Here is a tiny trained network, its code and every weight. The questions are about switching its units off for an input and a class, where a switched-off unit gives its printed mean instead of its output.

import numpy as np


def w(rows, s, z=0):
    codes = np.array(rows[::2]) - 128.0
    scale = np.full(codes.shape[1], s)
    scale[-1] = z or s
    return codes * scale


def norm(h):
    return h / np.sqrt((h * h).mean(-1, keepdims=True) + 1e-5)


def f(y):
    return y / 2 * (1 + np.tanh(0.7978845608 * (y + 0.044715 * y**3)))


def log_softmax(a):
    a = a - a.max(-1, keepdims=True)
    return a - np.log(np.exp(a).sum(-1, keepdims=True))


def net(x, mask):
    res = np.array(x, float).reshape(1, 7) / 4 @ E
    u = 0
    for l in range(2):
        y = f(norm(res) @ A[l][:, :-1].T + A[l][:, -1])
        res = res + np.where(mask[u : u + 4], y, B[l][:, -1]) @ B[l][:, :-1]
        u += 4
    return log_softmax(norm(res)[-1] @ U[:, :-1].T + U[:, -1])


A, B = {}, {}
E = w([
[75,155,215,237,50,155,2,13],'x0',
[109,128,217,105,134,129,60,181],'x1',
[91,108,137,206,198,187,155,215],'x2',
[71,74,143,139,43,165,94,213],'x3',
[143,64,246,162,88,80,197,87],'x4',
[150,55,134,108,107,175,142,165],'x5',
[83,101,121,195,32,167,66,185],'x6',
],0.0091)
A[0] = w([
[77,195,97,255,101,118,96,88,61],'L0N1',
[125,227,73,76,156,102,40,135,22],'L0N2',
[105,89,112,211,118,98,98,33,58],'L0N3',
[94,193,238,169,77,102,62,51,3],'L0N4',
],0.0081,0.0035)
B[0] = w([
[65,167,164,137,121,132,84,44,216],'L0N1',
[140,118,31,33,126,180,163,143,176],'L0N2',
[117,152,171,168,40,183,184,142,199],'L0N3',
[134,176,255,222,147,141,111,102,254],'L0N4',
],0.011,0.0059)
A[1] = w([
[116,107,165,128,129,159,173,248,100],'L1N1',
[109,93,213,116,122,46,98,104,2],'L1N2',
[141,62,164,72,26,45,143,92,88],'L1N3',
[154,174,111,119,207,54,202,66,39],'L1N4',
],0.013,0.0055)
B[1] = w([
[141,70,108,167,179,52,136,143,255],'L1N1',
[64,154,135,195,88,148,85,8,204],'L1N2',
[201,252,127,120,134,198,170,139,225],'L1N3',
[207,195,223,155,188,186,227,128,252],'L1N4',
],0.013,0.0055)
U = w([
[74,10,80,146,197,23,96,220,142],'0',
[95,176,11,8,128,169,95,155,4],'1',
[227,179,165,99,208,156,226,131,152],'2',
[50,149,239,197,79,158,62,40,208],'3',
],0.013,0.0033)

Each question gives the input, the list of numbers given to net, and the class t.
The units are the neurons (one row each of A and B). Each row of codes is followed by its name. A weight is (code - 128) times the scale printed after its matrix; where a second scale follows, it is the last column's (A, B and U).
mask holds one flag per neuron, layer by layer. A switched-off neuron (its flag False) gives its mean, the last column of its row in B, instead of its output. The means were averaged over made-up inputs and are rounded, as every weight is.
A unit's drop is (log p(t) with every unit on - log p(t) with that unit switched off) / (log p(t) with every unit on - log p(t) with every unit switched off).
The circuit of an input: a set's keep is (log p(t) with only the set's units on - log p(t) with every unit switched off) / (log p(t) with every unit on - log p(t) with every unit switched off). Starting from all 8 units, units are removed one at a time, each time the one whose removal leaves the highest keep (on an exact tie, the one counted first), for as long as the keep stays at least 0.8.
circuit, biggest first: the units of the circuit, biggest drop first
k most important neurons: the k neurons with the biggest drops, biggest first
drop when u is switched off: that unit's drop, to one decimal
input [4,-2,-4,-6,-6,8,2], class 1: circuit, biggest first : L0N2; L1N4
input [-4,0,-3,0,-5,0,-3], class 1: circuit, biggest first : L0N2; L0N4
input [0,6,6,-7,7,7,-1], class 0: 3 most important neurons : L0N1; L1N1; L0N4
input [1,3,-8,7,-4,-2,-4], class 1: circuit, biggest first : L0N2
input [0,5,-2,1,-4,-1,-7], class 1: circuit, biggest first : L0N2; L0N4
input [-5,7,-1,-2,3,1,1], class 0: 3 most important neurons : L1N1; L0N1; L1N4
input [2,8,-3,-7,-5,6,-1], class 1: circuit, biggest first : L0N2; L1N4
input [1,-8,-3,6,1,2,2], class 1: circuit, biggest first : L0N4; L1N4
input [1,5,4,-1,-8,-5,5], class 1: drop when L0N2 is switched off : 0.2
input [-5,7,-6,5,-6,-1,-1], class 1: 2 most important neurons : L0N2; L0N4
